Below is a small trained network, with its code and all its weights. Each question gives an input and a class and asks what happens when units are switched off, that is, made to give their printed mean instead of their output.

import numpy as np


def w(rows, s, z=0):
    codes = np.array(rows[::2]) - 128.0
    scale = np.full(codes.shape[1], s)
    scale[-1] = z or s
    return codes * scale


def norm(h):
    return h / np.sqrt((h * h).mean(-1, keepdims=True) + 1e-5)


def f(y):
    return y / 2 * (1 + np.tanh(0.7978845608 * (y + 0.044715 * y**3)))


def log_softmax(a):
    a = a - a.max(-1, keepdims=True)
    return a - np.log(np.exp(a).sum(-1, keepdims=True))


def net(x, mask):
    res = np.array(x, float).reshape(1, 5) / 4 @ E
    u = 0
    for l in range(2):
        y = f(norm(res) @ A[l][:, :-1].T + A[l][:, -1])
        res = res + np.where(mask[u : u + 5], y, B[l][:, -1]) @ B[l][:, :-1]
        u += 5
    return log_softmax(norm(res)[-1] @ U[:, :-1].T + U[:, -1])


A, B = {}, {}
E = w([
[172,143,13],'x0',
[125,128,127],'x1',
[128,128,130],'x2',
[3,195,85],'x3',
[153,20,90],'x4',
],0.0046)
A[0] = w([
[167,36,193,32],'0.n0',
[201,173,2,255],'0.n1',
[233,101,73,158],'0.n2',
[60,44,61,115],'0.n3',
[229,143,109,89],'0.n4',
],0.009,0.0023)
B[0] = w([
[82,138,90,201],'0.n0',
[255,133,81,254],'0.n1',
[143,173,168,211],'0.n2',
[144,72,248,189],'0.n3',
[155,136,158,164],'0.n4',
],0.009,0.0044)
A[1] = w([
[173,240,125,202],'1.n0',
[140,74,205,76],'1.n1',
[118,25,89,199],'1.n2',
[254,120,140,57],'1.n3',
[188,33,168,2],'1.n4',
],0.0094,0.00086)
B[1] = w([
[95,25,85,204],'1.n0',
[88,37,66,198],'1.n1',
[245,205,1,153],'1.n2',
[71,122,128,253],'1.n3',
[101,233,81,210],'1.n4',
],0.0054,0.0051)
U = w([
[89,52,250,184],'0',
[89,130,40,188],'1',
[193,158,116,197],'2',
[211,115,166,1],'3',
[48,178,170,70],'4',
],0.013,0.003)

Each question gives the input, the list of numbers given to net, and the class t.
The units are the neurons (one row each of A and B). Each row of codes is followed by its name. A weight is (code - 128) times the scale printed after its matrix; where a second scale follows, it is the last column's (A, B and U).
mask holds one flag per neuron, layer by layer. A switched-off neuron (its flag False) gives its mean, the last column of its row in B, instead of its output. The means were averaged over made-up inputs and are rounded, as every weight is.
A unit's drop is (log p(t) with every unit on - log p(t) with that unit switched off) / (log p(t) with every unit on - log p(t) with every unit switched off).
The circuit of an input: a set's keep is (log p(t) with only the set's units on - log p(t) with every unit switched off) / (log p(t) with every unit on - log p(t) with every unit switched off). Starting from all 10 units, units are removed one at a time, each time the one whose removal leaves the highest keep (on an exact tie, the one counted first), for as long as the keep stays at least 0.8.
circuit, biggest first: the units of the circuit, biggest drop first
unit that matters most: the unit with the biggest drop
k most important neurons: the k neurons with the biggest drops, biggest first
k most important neurons of layer l: the k neurons of layer l with the biggest drops, biggest first
drop of u: that unit's drop, to one decimal
input [0,8,5,7,1], class 0: 2 most important neurons => [0.n3, 1.n4]
input [-5,4,3,-4,8], class 1: circuit, biggest first => [1.n2, 0.n0, 0.n1]
input [-4,1,4,-1,-7], class 0: circuit, biggest first => [1.n4, 1.n0]
input [-2,5,7,-8,6], class 1: 2 most important neurons of layer 0 => [0.n0, 0.n1]
input [-3,1,-4,3,7], class 0: circuit, biggest first => [0.n3]
input [8,6,2,7,2], class 2: 4 most important neurons => [0.n1, 1.n1, 0.n3, 0.n0]
input [-2,-8,-2,0,2], class 1: 2 most important neurons of layer 0 => [0.n2, 0.n1]
input [4,-6,2,5,7], class 2: 2 most important neurons => [0.n1, 1.n4]
input [-1,2,-5,-8,4], class 1: 3 most important neurons => [0.n0, 0.n3, 1.n4]
input [-6,-5,2,-2,8], class 1: 2 most important neurons => [1.n2, 0.n0]
input [7,-3,-1,6,8], class 2: circuit, biggest first => [0.n1, 0.n3]
input [-7,-8,-8,-5,7], class 1: circuit, biggest first => [1.n2, 0.n0, 1.n4, 0.n1]
input [-5,-2,-1,-6,5], class 1: 2 most important neurons of layer 1 => [1.n1, 1.n4]
input [-2,-4,7,-7,-5], class 0: circuit, biggest first => [0.n1]
input [-5,6,6,-3,8], class 1: 4 most important neurons => [1.n2, 0.n0, 1.n4, 0.n1]
input [-2,0,0,-8,7], class 1: 2 most important neurons of layer 0 => [0.n0, 0.n1]
input [-3,5,2,-1,1], class 1: 2 most important neurons of layer 0 => [0.n2, 0.n1]
input [-8,4,-6,0,2], class 1: 2 most important neurons => [0.n2, 0.n3]
input [-5,-1,-6,7,4], class 0: 3 most important neurons of layer 0 => [0.n3, 0.n1, 0.n0]
input [-6,-1,-8,-6,5], class 1: unit that matters most => 0.n0
input [-1,-6,-6,-2,-8], class 0: 3 most important neurons => [1.n4, 1.n0, 0.n0]
input [7,7,1,6,5], class 2: 2 most important neurons => [0.n1, 0.n3]
input [6,6,-6,7,4], class 2: 2 most important neurons => [0.n3, 1.n1]
input [-2,3,8,5,2], class 0: 2 most important neurons of layer 0 => [0.n1, 0.n3]
input [-2,2,-2,8,6], class 0: 2 most important neurons => [0.n3, 0.n1]
input [4,4,6,6,7], class 2: drop of 0.n1 => 0.3
input [-1,6,-3,2,2], class 0: drop of 0.n3 => 0.9
input [-2,-8,-6,6,3], class 0: circuit, biggest first => [0.n3]
